Below are the code and all the weights of a small trained network. Each question names an input and a class and asks about switching units off, where a switched-off unit gives its printed mean instead of its output.

import numpy as np


def w(rows, s, z=0):
    codes = np.array(rows[::2]) - 128.0
    scale = np.full(codes.shape[1], s)
    scale[-1] = z or s
    return codes * scale


def norm(h):
    return h / np.sqrt((h * h).mean(-1, keepdims=True) + 1e-5)


def f(y):
    return np.maximum(y, 0)


def log_softmax(a):
    a = a - a.max(-1, keepdims=True)
    return a - np.log(np.exp(a).sum(-1, keepdims=True))


def net(x, mask):
    res = np.array(x, float).reshape(1, 6) / 4 @ E
    u = 0
    for l in range(3):
        y = f(norm(res) @ A[l][:, :-1].T + A[l][:, -1])
        res = res + np.where(mask[u : u + 4], y, B[l][:, -1]) @ B[l][:, :-1]
        u += 4
    return log_softmax(norm(res)[-1] @ U[:, :-1].T + U[:, -1])


A, B = {}, {}
E = w([
[122,130,128,130,128,130,130],'x0',
[181,253,184,122,23,87,142],'x1',
[132,127,125,122,127,127,125],'x2',
[131,126,129,129,129,130,129],'x3',
[194,137,5,175,115,33,189],'x4',
[104,151,121,23,88,177,231],'x5',
],0.0046)
A[0] = w([
[171,224,178,135,34,107,154,91],'0.n0',
[142,228,222,122,64,114,107,84],'0.n1',
[109,136,90,35,116,149,249,1],'0.n2',
[73,130,162,26,109,202,210,66],'0.n3',
],0.011,0.0032)
B[0] = w([
[110,187,114,60,152,63,115,244],'0.n0',
[157,74,213,222,73,188,138,240],'0.n1',
[126,124,123,107,27,179,149,212],'0.n2',
[137,118,125,166,250,71,113,233],'0.n3',
],0.012,0.011)
A[1] = w([
[119,73,91,75,82,254,216,37],'1.n0',
[110,66,151,138,69,216,120,73],'1.n1',
[99,99,183,141,103,223,55,6],'1.n2',
[67,118,206,74,212,177,47,91],'1.n3',
],0.011,0.0011)
B[1] = w([
[126,2,191,233,114,148,81,191],'1.n0',
[92,76,147,111,113,132,92,184],'1.n1',
[89,64,89,44,25,82,145,213],'1.n2',
[133,212,17,95,46,84,72,255],'1.n3',
],0.0078,0.0075)
A[2] = w([
[111,61,81,146,242,137,147,165],'2.n0',
[129,80,194,145,108,215,180,112],'2.n1',
[145,161,177,78,5,167,223,2],'2.n2',
[169,185,232,169,199,71,180,104],'2.n3',
],0.013,0.00095)
B[2] = w([
[143,179,148,102,204,175,213,198],'2.n0',
[162,126,178,171,85,129,113,187],'2.n1',
[138,126,101,150,253,171,170,255],'2.n2',
[87,110,59,71,57,106,79,244],'2.n3',
],0.013,0.0097)
U = w([
[92,170,74,75,63,49,60,198],'0',
[141,183,85,111,254,155,212,3],'1',
[150,71,226,212,89,167,129,254],'2',
],0.0081,0.00022)

Each question gives the input, the list of numbers given to net, and the class t.
The units are the neurons (one row each of A and B). Each row of codes is followed by its name. A weight is (code - 128) times the scale printed after its matrix; where a second scale follows, it is the last column's (A, B and U).
mask holds one flag per neuron, layer by layer. A switched-off neuron (its flag False) gives its mean, the last column of its row in B, instead of its output. The means were averaged over made-up inputs and are rounded, as every weight is.
A unit's drop is (log p(t) with every unit on - log p(t) with that unit switched off) / (log p(t) with every unit on - log p(t) with every unit switched off).
The circuit of an input: a set's keep is (log p(t) with only the set's units on - log p(t) with every unit switched off) / (log p(t) with every unit on - log p(t) with every unit switched off). Starting from all 12 units, units are removed one at a time, each time the one whose removal leaves the highest keep (on an exact tie, the one counted first), for as long as the keep stays at least 0.8.
units of the circuit, in order: the units of the circuit, biggest drop first
unit that matters most: the unit with the biggest drop
top k neurons: the k neurons with the biggest drops, biggest first
top k neurons in layer l: the k neurons of layer l with the biggest drops, biggest first
input [8,8,7,-5,5,1], class 1: top 4 neurons -> [0.n3, 2.n2, 0.n0, 0.n1]
input [-8,-2,4,-2,3,8], class 2: units of the circuit, in order -> [1.n0]
input [5,-2,4,0,1,5], class 2: top 3 neurons -> [0.n2, 0.n0, 1.n0]
input [-8,-1,5,6,5,6], class 2: units of the circuit, in order -> [0.n2, 1.n0]
input [4,8,2,8,5,2], class 1: top 3 neurons -> [2.n2, 0.n3, 0.n0]
input [-2,-2,4,-1,-7,0], class 0: top 2 neurons -> [1.n3, 2.n2]
input [1,1,-4,3,-5,7], class 0: units of the circuit, in order -> [0.n3, 2.n3, 2.n2]
input [-5,7,-4,-5,2,5], class 1: top 2 neurons in layer 0 -> [0.n0, 0.n2]
input [-7,1,7,-7,-8,5], class 0: units of the circuit, in order -> [0.n3, 2.n2, 2.n3]
input [7,0,-3,1,2,-8], class 1: top 4 neurons -> [0.n1, 0.n0, 0.n2, 1.n3]
input [-2,5,5,0,1,4], class 1: units of the circuit, in order -> [2.n2, 0.n0, 0.n1]
input [2,-4,-4,-3,-3,-1], class 0: top 3 neurons -> [0.n1, 0.n3, 0.n2]
input [8,0,1,5,-8,-2], class 0: top 2 neurons -> [1.n3, 0.n2]
input [-6,-6,6,1,-8,0], class 0: unit that matters most -> 1.n3
input [2,-3,-5,-8,-4,-4], class 0: top 2 neurons -> [0.n1, 0.n2]
input [-1,4,-4,8,-1,-5], class 2: top 2 neurons -> [0.n1, 0.n3]
input [7,-2,7,-5,7,3], class 2: top 2 neurons -> [1.n0, 0.n0]
input [-5,-1,-8,3,-6,-1], class 0: top 2 neurons -> [1.n3, 2.n2]
input [1,-3,-2,-7,-6,-5], class 0: top 2 neurons in layer 0 -> [0.n1, 0.n2]
input [3,5,6,-6,-4,-4], class 2: top 2 neurons in layer 0 -> [0.n1, 0.n3]
input [-3,-3,6,-7,4,5], class 2: unit that matters most -> 0.n2
input [4,-8,0,-7,-4,-7], class 0: top 2 neurons in layer 0 -> [0.n3, 0.n1]
